Here is a tiny trained network, its code and every weight. The questions are about switching its units off for an input and a target symbol, where a switched-off unit gives its printed mean instead of its output.

import numpy as np


def w(rows, s, z=0):
    codes = np.array(rows[::2]) - 128.0
    scale = np.full(codes.shape[1], s)
    scale[-1] = z or s
    return codes * scale


def norm(h):
    return h / np.sqrt((h * h).mean(-1, keepdims=True) + 1e-5)


def f(y):
    return np.maximum(y, 0)


def softmax(a):
    e = np.exp(a - a.max(-1, keepdims=True))
    return e / e.sum(-1, keepdims=True)


def log_softmax(a):
    a = a - a.max(-1, keepdims=True)
    return a - np.log(np.exp(a).sum(-1, keepdims=True))


def net(x, mask):
    ids = ['αβγζηθλμξπστφψω'.index(c) for c in x.split()]
    T = len(ids)
    res = E[ids] + P[:T]
    u = 0
    for l in range(3):
        q, k, v = (norm(res) @ M[l].T for M in (Q, K, V))
        z = softmax(np.where(np.tri(T) > 0, q @ k.T / 3**0.5, -1e9)) @ v
        res = res + np.where(mask[u], z, O[l][:, -1]) @ O[l][:, :-1]
        u += 1
        y = f(norm(res) @ A[l][:, :-1].T + A[l][:, -1])
        res = res + np.where(mask[u : u + 4], y, B[l][:, -1]) @ B[l][:, :-1]
        u += 4
    return log_softmax(norm(res)[-1] @ U[:, :-1].T + U[:, -1])


Q, K, V, O, A, B = {}, {}, {}, {}, {}, {}
E = w([
[17,141,152,185,129],'α',
[9,138,130,168,133],'β',
[149,122,101,113,132],'γ',
[39,106,167,193,139],'ζ',
[126,110,73,121,157],'η',
[199,127,92,54,124],'θ',
[56,127,175,170,123],'λ',
[130,155,143,140,115],'μ',
[159,139,87,104,131],'ξ',
[115,159,148,144,116],'π',
[180,156,98,111,124],'σ',
[3,108,120,176,157],'τ',
[100,153,128,139,106],'φ',
[222,152,236,47,96],'ψ',
[105,131,166,156,133],'ω',
],0.016)
P = w([
[128,115,121,31,153],'0',
[132,122,131,131,170],'1',
[87,156,75,164,63],'2',
[203,250,104,177,198],'3',
[127,110,137,128,176],'4',
[118,107,140,150,81],'5',
[187,246,118,169,191],'6',
[126,106,136,126,180],'7',
[169,47,135,122,96],'8',
],0.019)
Q[0] = w([
[76,194,141,77,198],'L0H0',
[118,86,200,78,247],'L0H0',
[78,104,122,114,98],'L0H0',
],0.012)
K[0] = w([
[127,144,217,70,75],'L0H0',
[66,89,129,5,158],'L0H0',
[120,125,90,118,132],'L0H0',
],0.013)
V[0] = w([
[134,229,139,194,86],'L0H0',
[110,197,230,7,119],'L0H0',
[209,129,254,104,58],'L0H0',
],0.0072)
O[0] = w([
[180,187,168,180,31,70],'L0H0',
[199,241,121,218,137,253],'L0H0',
[253,44,176,116,193,83],'L0H0',
],0.0066,0.0049)
A[0] = w([
[1,105,154,120,144,174],'L0N0',
[112,68,43,195,103,78],'L0N1',
[170,79,61,133,186,162],'L0N2',
[85,115,219,222,83,252],'L0N3',
],0.0096,0.0043)
B[0] = w([
[155,135,171,119,120,229],'L0N0',
[246,171,113,97,59,167],'L0N1',
[101,161,182,155,103,203],'L0N2',
[161,151,76,106,115,254],'L0N3',
],0.014,0.0067)
Q[1] = w([
[158,86,94,202,98],'L1H0',
[173,138,158,155,246],'L1H0',
[115,101,147,98,147],'L1H0',
],0.011)
K[1] = w([
[198,81,106,130,11],'L1H0',
[100,83,187,57,159],'L1H0',
[253,169,172,145,255],'L1H0',
],0.0075)
V[1] = w([
[129,3,232,51,237],'L1H0',
[208,244,190,78,100],'L1H0',
[21,206,164,82,244],'L1H0',
],0.0042)
O[1] = w([
[20,55,206,57,160,48],'L1H0',
[151,135,132,87,101,255],'L1H0',
[156,112,117,255,130,184],'L1H0',
],0.0073,0.0054)
A[1] = w([
[132,83,254,22,141,185],'L1N0',
[166,85,159,97,66,225],'L1N1',
[123,166,178,81,133,11],'L1N2',
[45,29,210,89,113,2],'L1N3',
],0.0093,0.003)
B[1] = w([
[56,170,95,183,110,222],'L1N0',
[72,83,1,157,97,252],'L1N1',
[242,130,148,151,207,158],'L1N2',
[108,91,172,210,71,140],'L1N3',
],0.0097,0.0034)
Q[2] = w([
[214,171,121,106,44],'L2H0',
[160,125,105,5,67],'L2H0',
[121,147,81,133,27],'L2H0',
],0.014)
K[2] = w([
[218,197,111,255,167],'L2H0',
[226,151,69,189,62],'L2H0',
[87,122,100,225,143],'L2H0',
],0.0088)
V[2] = w([
[128,99,95,48,97],'L2H0',
[254,101,131,158,205],'L2H0',
[118,175,121,123,197],'L2H0',
],0.009)
O[2] = w([
[171,201,255,178,148,1],'L2H0',
[84,153,68,249,125,204],'L2H0',
[221,44,165,128,81,232],'L2H0',
],0.0084,0.0088)
A[2] = w([
[149,71,72,104,9,50],'L2N0',
[97,104,78,178,105,4],'L2N1',
[155,123,121,195,23,113],'L2N2',
[101,131,99,198,127,34],'L2N3',
],0.013,0.0037)
B[2] = w([
[171,84,154,217,69,230],'L2N0',
[233,145,165,84,100,177],'L2N1',
[8,92,168,73,100,245],'L2N2',
[105,181,100,87,148,174],'L2N3',
],0.011)
U = w([
[150,150,126,72,32,148],'α',
[164,104,188,138,76,123],'β',
[172,45,138,164,165,102],'γ',
[81,81,100,68,189,168],'ζ',
[153,138,219,48,131,184],'η',
[235,190,245,159,137,128],'θ',
[210,141,111,89,168,100],'λ',
[110,164,133,136,151,73],'μ',
[57,157,214,140,132,152],'ξ',
[128,177,128,130,146,99],'π',
[70,189,166,85,132,121],'σ',
[185,185,175,12,133,157],'τ',
[112,181,125,113,136,75],'φ',
[108,158,180,162,186,210],'ψ',
[152,98,43,104,178,2],'ω',
],0.012,0.0046)

Each question gives the input, a string of symbols that net reads in full, and the target symbol t.
The units are the heads (3 rows each of Q, K, V and O) and the neurons (one row each of A and B). Each row of codes is followed by its name. A weight is (code - 128) times the scale printed after its matrix; where a second scale follows, it is the last column's (O, A, B and U).
mask holds one flag per unit, layer by layer, with each layer's heads first. A switched-off unit (its flag False) gives its mean, the last column of its rows in O or B, instead of its output. The means were averaged over made-up inputs and are rounded, as every weight is.
A unit's drop is (log p(t) with every unit on - log p(t) with that unit switched off) / (log p(t) with every unit on - log p(t) with every unit switched off).
The circuit of an input: a set's keep is (log p(t) with only the set's units on - log p(t) with every unit switched off) / (log p(t) with every unit on - log p(t) with every unit switched off). Starting from the 12 units with the biggest drops (on a tie, the unit counted first), units are removed one at a time, each time the one whose removal leaves the highest keep (on an exact tie, the one counted first), for as long as the keep stays at least 0.8.
units of the circuit, in order: the units of the circuit, biggest drop first
k most important neurons: the k neurons with the biggest drops, biggest first
top k neurons in layer l: the k neurons of layer l with the biggest drops, biggest first
input ξ ζ σ τ τ, target ξ: units of the circuit, in order -> [L0N0; L2H0; L0H0; L2N0]
input ζ λ γ η φ, target ζ: top 2 neurons in layer 2 -> [L2N0; L2N1]
input γ α γ φ θ σ β η, target γ: top 2 neurons in layer 1 -> [L1N0; L1N2]
input θ σ θ φ ψ π α τ, target θ: units of the circuit, in order -> [L2H0; L2N2; L1H0]
input η ζ π τ ψ, target η: top 3 neurons in layer 2 -> [L2N0; L2N2; L2N3]
input ω θ θ ω μ ω β γ, target ω: most important neuron -> [L2N0]
input θ π μ λ ω, target θ: units of the circuit, in order -> [L0H0; L2H0; L1H0]
input ζ π γ λ π ζ μ τ, target ζ: 3 most important neurons -> [L2N0; L1N0; L0N0]
input α θ θ ω ζ η γ β, target α: units of the circuit, in order -> [L2N1; L1H0; L2H0]
input θ π θ μ ξ, target θ: top 3 neurons in layer 0 -> [L0N3; L0N1; L0N2]
input β σ ω θ η ξ τ ξ, target β: 4 most important neurons -> [L0N3; L0N1; L0N0; L1N2]
input γ ω φ α η, target γ: top 3 neurons in layer 2 -> [L2N2; L2N1; L2N0]
input α ξ β ω σ φ γ λ, target α: 3 most important neurons -> [L0N3; L0N2; L2N1]
input ω π σ θ ζ, target ω: 3 most important neurons -> [L0N3; L2N0; L2N3]
input σ π ψ α θ α ω λ, target σ: 3 most important neurons -> [L2N0; L0N0; L2N3]
input γ θ μ μ σ, target γ: 3 most important neurons -> [L0N3; L1N0; L0N1]
input ξ η ψ π ω, target ξ: units of the circuit, in order -> [L2H0; L2N0; L0N1]
input τ θ θ μ λ ψ γ β, target τ: units of the circuit, in order -> [L2N0; L2H0]
input ζ θ η ψ ζ, target ζ: 2 most important neurons -> [L0N2; L2N0]
input ζ ξ φ ζ θ, target ζ: 4 most important neurons -> [L0N3; L0N1; L2N0; L0N2]
input α ξ τ α σ ψ γ β, target α: 3 most important neurons -> [L0N3; L0N1; L0N0]
input λ μ ψ ω ξ, target λ: 2 most important neurons -> [L2N2; L0N1]
input θ ω μ λ ξ γ η ψ, target θ: 4 most important neurons -> [L0N1; L0N3; L2N2; L1N2]
